Below are the code and all the weights of a small trained network. Each question names an input and a class and asks about switching units off, where a switched-off unit gives its printed mean instead of its output.

import numpy as np


def w(rows, s, z=0):
    codes = np.array(rows[::2]) - 128.0
    scale = np.full(codes.shape[1], s)
    scale[-1] = z or s
    return codes * scale


def f(y):
    return np.maximum(y, 0)


def log_softmax(a):
    a = a - a.max(-1, keepdims=True)
    return a - np.log(np.exp(a).sum(-1, keepdims=True))


def net(x, mask):
    res = np.array(x, float).reshape(1, 3) / 4 @ E
    y = f(res @ A[0][:, :-1].T + A[0][:, -1])
    res = res + np.where(mask, y, B[0][:, -1]) @ B[0][:, :-1]
    return log_softmax(res[-1] @ U[:, :-1].T + U[:, -1])


A, B = {}, {}
E = w([
[73,138,67,51,198],'x0',
[98,1,60,122,34],'x1',
[94,101,181,122,161],'x2',
],0.0099)
A[0] = w([
[173,94,34,182,58,129],'n0',
[219,4,86,154,116,165],'n1',
[183,89,152,122,14,195],'n2',
[114,89,54,111,132,156],'n3',
[108,90,96,103,104,6],'n4',
[106,79,85,45,109,167],'n5',
[112,2,136,125,93,175],'n6',
[41,173,166,46,172,165],'n7',
[40,112,197,73,119,252],'n8',
],0.01,0.0038)
B[0] = w([
[108,214,47,176,87,227],'n0',
[79,175,46,227,138,238],'n1',
[161,238,102,199,110,237],'n2',
[94,44,82,144,58,206],'n3',
[114,19,111,96,91,168],'n4',
[55,2,50,138,165,224],'n5',
[178,83,83,247,150,254],'n6',
[177,157,186,57,225,237],'n7',
[233,105,196,138,233,212],'n8',
],0.0079,0.0087)
U = w([
[101,9,112,137,131,9],'0',
[80,117,63,120,67,4],'1',
[189,131,198,192,74,244],'2',
[140,109,154,58,189,188],'3',
[103,106,109,61,92,82],'4',
],0.012,0.0045)

Each question gives the input, the list of numbers given to net, and the class t.
The units are the neurons (one row each of A and B). Each row of codes is followed by its name. A weight is (code - 128) times the scale printed after its matrix; where a second scale follows, it is the last column's (A, B and U).
mask holds one flag per neuron, in row order. A switched-off neuron (its flag False) gives its mean, the last column of its row in B, instead of its output. The means were averaged over made-up inputs and are rounded, as every weight is.
A unit's drop is (log p(t) with every unit on - log p(t) with that unit switched off) / (log p(t) with every unit on - log p(t) with every unit switched off).
The circuit of an input: a set's keep is (log p(t) with only the set's units on - log p(t) with every unit switched off) / (log p(t) with every unit on - log p(t) with every unit switched off). Starting from all 9 units, units are removed one at a time, each time the one whose removal leaves the highest keep (on an exact tie, the one counted first), for as long as the keep stays at least 0.8.
circuit, biggest first: the units of the circuit, biggest drop first
k most important neurons: the k neurons with the biggest drops, biggest first
drop when u is switched off: that unit's drop, to one decimal
input [-1,8,0], class 1: 3 most important neurons => (n0 n2 n1)
input [7,1,-4], class 0: 4 most important neurons => (n5 n3 n2 n0)
input [8,1,-5], class 0: circuit, biggest first => (n5 n2)
input [-3,2,-4], class 1: 4 most important neurons => (n8 n0 n7 n1)
input [-5,6,-4], class 1: 2 most important neurons => (n0 n1)
input [-3,2,-6], class 1: circuit, biggest first => (n8 n0)
input [-3,4,4], class 2: circuit, biggest first => (n2)
input [-4,3,-8], class 1: 3 most important neurons => (n0 n8 n1)
input [4,0,-2], class 3: 3 most important neurons => (n6 n1 n0)
input [-5,3,-6], class 1: 2 most important neurons => (n0 n8)
input [-3,1,-6], class 1: 4 most important neurons => (n8 n0 n7 n6)
input [8,-1,-4], class 3: 2 most important neurons => (n7 n6)
input [-4,8,6], class 1: 3 most important neurons => (n2 n0 n1)
input [3,-2,-6], class 4: most important neuron => (n8)
input [-5,4,-7], class 1: 4 most important neurons => (n0 n1 n8 n7)
input [-2,-5,8], class 3: drop when n2 is switched off => 0.1
input [-4,6,1], class 1: drop when n0 is switched off => 0.2
input [-2,3,-6], class 1: drop when n8 is switched off => 0.1
